Below is a small trained network, with its code and all its weights. Each question gives an input and a target symbol and asks what happens when units are switched off, that is, made to give their printed mean instead of their output.

import numpy as np


def w(rows, s, z=0):
    codes = np.array(rows[::2]) - 128.0
    scale = np.full(codes.shape[1], s)
    scale[-1] = z or s
    return codes * scale


def f(y):
    return y / 2 * (1 + np.tanh(0.7978845608 * (y + 0.044715 * y**3)))


def softmax(a):
    e = np.exp(a - a.max(-1, keepdims=True))
    return e / e.sum(-1, keepdims=True)


def log_softmax(a):
    a = a - a.max(-1, keepdims=True)
    return a - np.log(np.exp(a).sum(-1, keepdims=True))


def net(x, mask):
    ids = ['αβγδεζηθλμξπστφ'.index(c) for c in x.split()]
    T = len(ids)
    res = E[ids] + P[:T]
    q, k, v = (res @ M[0].T for M in (Q, K, V))
    z = softmax(np.where(np.tri(T) > 0, q @ k.T / 3**0.5, -1e9)) @ v
    res = res + np.where(mask[0], z, O[0][:, -1]) @ O[0][:, :-1]
    y = f(res @ A[0][:, :-1].T + A[0][:, -1])
    res = res + np.where(mask[1:17], y, B[0][:, -1]) @ B[0][:, :-1]
    return log_softmax(res[-1] @ U[:, :-1].T + U[:, -1])


Q, K, V, O, A, B = {}, {}, {}, {}, {}, {}
E = w([
[127,201,169],'α',
[129,31,164],'β',
[55,181,217],'γ',
[119,139,167],'δ',
[197,44,211],'ε',
[72,49,149],'ζ',
[90,137,114],'η',
[98,135,141],'θ',
[9,231,144],'λ',
[159,87,178],'μ',
[171,116,73],'ξ',
[71,114,83],'π',
[163,181,191],'σ',
[181,107,194],'τ',
[10,108,157],'φ',
],0.015)
P = w([
[163,89,26],'0',
[130,180,234],'1',
[121,120,229],'2',
[153,115,254],'3',
[123,142,234],'4',
[129,127,247],'5',
[95,143,224],'6',
[92,114,219],'7',
[105,116,239],'8',
[109,105,238],'9',
[78,117,224],'10',
],0.0099)
Q[0] = w([
[79,123,247],'h1',
[176,131,89],'h1',
[48,120,229],'h1',
],0.011)
K[0] = w([
[191,166,84],'h1',
[112,118,169],'h1',
[170,118,4],'h1',
],0.012)
V[0] = w([
[251,125,211],'h1',
[214,103,67],'h1',
[134,231,89],'h1',
],0.021)
O[0] = w([
[2,139,112,93],'h1',
[109,72,44,203],'h1',
[126,5,190,1],'h1',
],0.022,0.013)
A[0] = w([
[117,106,60,178],'n1',
[67,52,153,160],'n2',
[2,145,154,65],'n3',
[103,175,180,87],'n4',
[150,124,71,138],'n5',
[133,116,179,98],'n6',
[126,161,88,53],'n7',
[186,182,124,157],'n8',
[156,109,139,70],'n9',
[132,124,195,181],'n10',
[154,229,116,161],'n11',
[132,164,154,171],'n12',
[183,103,154,47],'n13',
[144,79,44,163],'n14',
[180,25,132,4],'n15',
[92,29,64,90],'n16',
],0.0079,0.0025)
B[0] = w([
[165,163,235,198],'n1',
[166,169,2,157],'n2',
[241,95,211,229],'n3',
[159,142,80,137],'n4',
[78,102,139,180],'n5',
[167,103,160,148],'n6',
[110,74,181,195],'n7',
[45,87,108,224],'n8',
[127,161,139,149],'n9',
[200,98,143,156],'n10',
[114,17,106,252],'n11',
[140,88,115,153],'n12',
[65,206,122,176],'n13',
[93,180,165,183],'n14',
[2,226,88,173],'n15',
[210,124,218,192],'n16',
],0.0072,0.026)
U = w([
[177,61,32,170],'α',
[30,67,184,119],'β',
[230,175,87,46],'γ',
[117,110,148,70],'δ',
[132,175,107,112],'ε',
[45,122,98,241],'ζ',
[95,108,143,59],'η',
[88,23,139,83],'θ',
[124,117,119,17],'λ',
[128,2,154,74],'μ',
[148,110,137,169],'ξ',
[147,228,81,13],'π',
[123,104,124,146],'σ',
[145,177,149,5],'τ',
[136,160,111,245],'φ',
],0.0068,0.0033)

Each question gives the input, a string of symbols that net reads in full, and the target symbol t.
The units are the heads (3 rows each of Q, K, V and O) and the neurons (one row each of A and B). Each row of codes is followed by its name. A weight is (code - 128) times the scale printed after its matrix; where a second scale follows, it is the last column's (O, A, B and U).
mask holds one flag per unit, heads first, then neurons. A switched-off unit (its flag False) gives its mean, the last column of its rows in O or B, instead of its output. The means were averaged over made-up inputs and are rounded, as every weight is.
A unit's drop is (log p(t) with every unit on - log p(t) with that unit switched off) / (log p(t) with every unit on - log p(t) with every unit switched off).
The circuit of an input: a set's keep is (log p(t) with only the set's units on - log p(t) with every unit switched off) / (log p(t) with every unit on - log p(t) with every unit switched off). Starting from the 12 units with the biggest drops (on a tie, the unit counted first), units are removed one at a time, each time the one whose removal leaves the highest keep (on an exact tie, the one counted first), for as long as the keep stays at least 0.8.
circuit, biggest first: the units of the circuit, biggest drop first
most important unit: the unit with the biggest drop
top k neurons: the k neurons with the biggest drops, biggest first
drop of u: that unit's drop, to one decimal
input σ τ ζ β η, target μ: most important unit -> h1
input π σ β ζ η θ φ β ζ, target π: top 3 neurons -> (n15 n11 n13)
input σ μ γ, target μ: circuit, biggest first -> (h1 n3 n15)
input σ α β α ζ φ τ π ζ π β, target μ: circuit, biggest first -> (h1 n3 n16)
input β π ζ φ, target ζ: circuit, biggest first -> (h1 n11)
input β ζ ζ β ζ ζ ζ π ε δ, target ζ: circuit, biggest first -> (h1 n3 n11)
input λ θ φ α β, target τ: top 3 neurons -> (n15 n13 n11)
input ε ζ φ η ζ φ θ β φ ζ, target β: circuit, biggest first -> (h1 n7 n3)
input β γ ζ ε φ δ φ ε α φ θ, target ζ: circuit, biggest first -> (h1 n16 n11)
input λ ε ζ φ ζ β ζ β ε β η, target τ: circuit, biggest first -> (h1 n15 n11)
input λ ζ σ ζ λ ζ γ ζ ζ φ ζ, target τ: circuit, biggest first -> (n15 h1 n13 n11)
input β θ γ σ α σ, target ζ: circuit, biggest first -> (h1 n3 n11)
input λ ζ ζ ζ β φ ζ τ ε ζ α, target τ: circuit, biggest first -> (h1 n15 n13)
input σ θ θ ε ζ ζ θ σ β ζ σ, target μ: circuit, biggest first -> (h1 n3 n15)
input π ε λ τ α ε δ, target π: top 4 neurons -> (n15 n11 n13 n3)
input φ α ζ ε, target γ: circuit, biggest first -> (h1)
input π ζ λ γ π ζ σ, target π: top 4 neurons -> (n15 n13 n11 n3)
input ζ ζ σ ζ η η, target α: top 2 neurons -> (n11 n1)
input β φ λ θ φ ζ φ λ γ, target ζ: top 2 neurons -> (n16 n11)
input π λ η ζ ζ σ ζ ζ θ, target π: top 2 neurons -> (n15 n11)
input φ β ε ζ ζ α, target γ: top neuron -> (n7)
input β ζ ζ ζ ζ ζ ζ, target ζ: top 2 neurons -> (n16 n3)
input ζ ζ φ β λ ζ φ ε, target α: drop of h1 -> 0.5
input σ θ σ, target μ: drop of h1 -> 0.8
input φ π β ε σ μ λ ε τ, target γ: drop of n7 -> 0.3
input φ β β β σ σ, target γ: drop of h1 -> 2.2
